Here is a tiny trained network, its code and every weight. The questions are about switching its units off for an input and a target symbol, where a switched-off unit gives its printed mean instead of its output.

import numpy as np


def w(rows, s, z=0):
    codes = np.array(rows[::2]) - 128.0
    scale = np.full(codes.shape[1], s)
    scale[-1] = z or s
    return codes * scale


def norm(h):
    return h / np.sqrt((h * h).mean(-1, keepdims=True) + 1e-5)


def softmax(a):
    e = np.exp(a - a.max(-1, keepdims=True))
    return e / e.sum(-1, keepdims=True)


def log_softmax(a):
    a = a - a.max(-1, keepdims=True)
    return a - np.log(np.exp(a).sum(-1, keepdims=True))


def net(x, mask):
    ids = ['αεζηλμξστφψω'.index(c) for c in x.split()]
    T = len(ids)
    res = E[ids] + P[:T]
    u = 0
    for l in range(2):
        r = norm(res)
        for j in range(3):
            rows = slice(4 * j, 4 * j + 4)
            q, k, v = (r @ M[l][rows].T for M in (Q, K, V))
            z = softmax(np.where(np.tri(T) > 0, q @ k.T / 4**0.5, -1e9)) @ v
            o = O[l][rows]
            res = res + np.where(mask[u + j], z, o[:, -1]) @ o[:, :-1]
        u += 3
    return log_softmax(norm(res)[-1] @ U[:, :-1].T + U[:, -1])


Q, K, V, O = {}, {}, {}, {}
E = w([
[246,189,178,249,231],'α',
[143,96,147,90,65],'ε',
[124,179,142,66,205],'ζ',
[61,87,188,188,73],'η',
[56,120,131,145,137],'λ',
[118,104,150,54,111],'μ',
[142,102,147,80,73],'ξ',
[137,92,149,100,62],'σ',
[116,97,133,129,93],'τ',
[124,135,44,171,104],'φ',
[225,43,99,105,170],'ψ',
[71,108,159,78,133],'ω',
],0.017)
P = w([
[80,2,49,119,210],'0',
[34,99,209,169,79],'1',
[65,119,191,172,95],'2',
[82,133,170,173,105],'3',
[94,140,154,174,114],'4',
[107,146,142,170,122],'5',
[115,150,130,171,125],'6',
[123,154,121,170,131],'7',
[132,154,113,169,135],'8',
[137,155,106,172,142],'9',
[139,153,101,173,147],'10',
[145,159,94,175,152],'11',
],0.0056)
Q[0] = w([
[172,219,113,188,150],'0.h0',
[96,185,182,121,172],'0.h0',
[99,54,89,137,84],'0.h0',
[77,136,140,185,177],'0.h0',
[126,109,97,158,98],'0.h1',
[129,87,54,120,138],'0.h1',
[161,152,140,154,130],'0.h1',
[173,114,138,163,87],'0.h1',
[16,141,134,169,136],'0.h2',
[110,112,182,75,204],'0.h2',
[95,120,67,187,103],'0.h2',
[65,62,165,116,10],'0.h2',
],0.013)
K[0] = w([
[154,173,84,212,149],'0.h0',
[128,153,152,120,173],'0.h0',
[95,8,92,110,74],'0.h0',
[70,101,156,167,180],'0.h0',
[151,43,156,138,129],'0.h1',
[144,94,203,190,83],'0.h1',
[171,162,91,151,153],'0.h1',
[115,51,139,138,164],'0.h1',
[7,195,126,154,158],'0.h2',
[91,150,223,87,193],'0.h2',
[103,149,111,233,116],'0.h2',
[53,102,210,149,34],'0.h2',
],0.011)
V[0] = w([
[97,143,186,95,153],'0.h0',
[200,62,231,83,88],'0.h0',
[71,172,170,121,52],'0.h0',
[206,211,224,115,154],'0.h0',
[92,102,115,136,120],'0.h1',
[177,80,189,180,114],'0.h1',
[40,128,168,152,180],'0.h1',
[101,163,118,94,86],'0.h1',
[136,107,191,203,170],'0.h2',
[217,166,77,222,255],'0.h2',
[113,162,228,44,91],'0.h2',
[223,76,86,93,163],'0.h2',
],0.0061)
O[0] = w([
[87,137,102,73,149,148],'0.h0',
[99,149,170,126,1,191],'0.h0',
[153,88,123,68,124,173],'0.h0',
[35,140,207,163,154,64],'0.h0',
[181,151,172,166,117,160],'0.h1',
[188,115,114,100,199,139],'0.h1',
[142,128,169,108,107,168],'0.h1',
[85,164,189,106,160,134],'0.h1',
[185,125,101,80,83,141],'0.h2',
[99,112,154,65,80,2],'0.h2',
[129,167,1,215,158,155],'0.h2',
[148,38,166,107,170,64],'0.h2',
],0.0062)
Q[1] = w([
[114,124,133,83,104],'1.h0',
[154,112,68,77,136],'1.h0',
[150,118,124,78,80],'1.h0',
[158,170,101,121,187],'1.h0',
[154,149,102,149,81],'1.h1',
[104,150,132,158,211],'1.h1',
[119,174,129,6,99],'1.h1',
[169,105,196,61,102],'1.h1',
[66,155,73,55,49],'1.h2',
[177,129,132,195,86],'1.h2',
[157,136,178,73,124],'1.h2',
[82,175,42,90,152],'1.h2',
],0.011)
K[1] = w([
[107,92,204,162,145],'1.h0',
[98,129,100,199,175],'1.h0',
[108,74,129,161,123],'1.h0',
[62,175,116,168,143],'1.h0',
[145,109,106,129,61],'1.h1',
[75,180,138,172,176],'1.h1',
[97,68,121,114,150],'1.h1',
[154,105,199,89,143],'1.h1',
[40,110,40,47,165],'1.h2',
[178,127,96,148,109],'1.h2',
[118,106,145,157,139],'1.h2',
[42,172,8,151,145],'1.h2',
],0.012)
V[1] = w([
[105,207,53,99,151],'1.h0',
[87,199,123,119,56],'1.h0',
[155,165,142,95,129],'1.h0',
[144,58,130,217,135],'1.h0',
[168,111,74,132,155],'1.h1',
[121,33,116,118,91],'1.h1',
[46,161,100,124,135],'1.h1',
[144,95,89,134,98],'1.h1',
[208,80,146,87,98],'1.h2',
[106,58,119,161,96],'1.h2',
[255,124,133,163,42],'1.h2',
[107,134,77,68,99],'1.h2',
],0.0088)
O[1] = w([
[104,76,62,94,206,164],'1.h0',
[171,116,90,113,214,188],'1.h0',
[103,161,60,194,77,71],'1.h0',
[106,158,180,91,122,210],'1.h0',
[118,138,200,128,109,178],'1.h1',
[127,253,236,181,55,194],'1.h1',
[236,78,108,128,118,136],'1.h1',
[161,226,165,164,89,253],'1.h1',
[118,116,28,146,169,64],'1.h2',
[112,188,91,63,193,186],'1.h2',
[111,37,75,101,189,170],'1.h2',
[90,121,138,115,83,193],'1.h2',
],0.0052,0.0033)
U = w([
[120,112,134,140,129,69],'α',
[111,203,188,146,46,250],'ε',
[217,208,55,107,105,79],'ζ',
[123,121,138,132,121,2],'η',
[120,115,135,131,123,24],'λ',
[171,135,199,223,180,24],'μ',
[123,110,134,138,130,73],'ξ',
[163,37,167,94,77,121],'σ',
[126,122,136,137,126,11],'τ',
[43,139,128,97,173,238],'φ',
[175,106,10,137,147,112],'ψ',
[127,121,140,141,132,22],'ω',
],0.012,0.0034)

Each question gives the input, a string of symbols that net reads in full, and the target symbol t.
The units are the heads (4 rows each of Q, K, V and O). Each row of codes is followed by its name. A weight is (code - 128) times the scale printed after its matrix; where a second scale follows, it is the last column's (O and U).
mask holds one flag per head, layer by layer. A switched-off head (its flag False) gives its mean, the last column of its rows in O, instead of its output. The means were averaged over made-up inputs and are rounded, as every weight is.
A unit's drop is (log p(t) with every unit on - log p(t) with that unit switched off) / (log p(t) with every unit on - log p(t) with every unit switched off).
The circuit of an input: a set's keep is (log p(t) with only the set's units on - log p(t) with every unit switched off) / (log p(t) with every unit on - log p(t) with every unit switched off). Starting from all 6 units, units are removed one at a time, each time the one whose removal leaves the highest keep (on an exact tie, the one counted first), for as long as the keep stays at least 0.8.
circuit, biggest first: the units of the circuit, biggest drop first
most important unit: the unit with the biggest drop
which heads matter: for each layer, one digit per head in row order, 1 if its drop is at least 0.15 and else 0, layers parted by /
drop when u is switched off: that unit's drop, to one decimal
input λ τ ψ τ, target ζ: circuit, biggest first -> (0.h2; 0.h0)
input ε η ξ ζ λ η σ μ σ ε τ σ, target ψ: circuit, biggest first -> (1.h2)
input ξ ψ λ σ ε τ ε, target ζ: circuit, biggest first -> (1.h2; 0.h2; 0.h0; 1.h1)
input ω τ ω ξ σ η ε ζ τ λ φ ε, target ψ: circuit, biggest first -> (0.h2; 1.h2)
input ε α ω ψ, target σ: which heads matter -> 001 / 001
input ψ λ η ξ τ α σ ζ λ λ, target ψ: which heads matter -> 100 / 110
input α ε λ ω η ξ λ τ η ξ φ ξ, target ψ: circuit, biggest first -> (0.h2; 1.h2)
input η μ ξ φ ω μ ω, target ζ: which heads matter -> 101 / 111
input τ σ τ ζ ε ξ η ω σ, target ζ: circuit, biggest first -> (0.h2; 1.h2; 0.h0; 1.h1)
input τ τ λ μ ζ λ λ σ λ τ, target ψ: which heads matter -> 011 / 101
input λ λ ψ ω λ ξ ε α ψ ζ, target φ: which heads matter -> 101 / 010
input λ ψ ω τ α σ ω ζ, target φ: which heads matter -> 100 / 110
input ε ε λ φ ξ φ ω φ η η α ω, target ζ: which heads matter -> 001 / 111
input λ η ω φ ε ψ ω ψ τ φ ω, target ψ: most important unit -> 0.h2
input α ψ ε ω η μ μ, target ζ: which heads matter -> 101 / 111
input ε η λ ψ ζ φ τ μ μ, target ζ: which heads matter -> 111 / 111
input ε λ ψ μ σ α μ λ, target ζ: which heads matter -> 101 / 111
input τ ξ α τ η σ ξ, target ζ: drop when 0.h2 is switched off -> 1.1
input ω ζ μ τ μ ψ ω ψ ε μ, target ψ: drop when 1.h0 is switched off -> 1.1
input ε λ ξ ε, target ζ: drop when 1.h2 is switched off -> 0.9
input λ λ τ α τ ω φ λ τ, target ψ: drop when 0.h2 is switched off -> 1.0
input τ μ ω μ ξ σ ω σ, target ζ: most important unit -> 0.h0
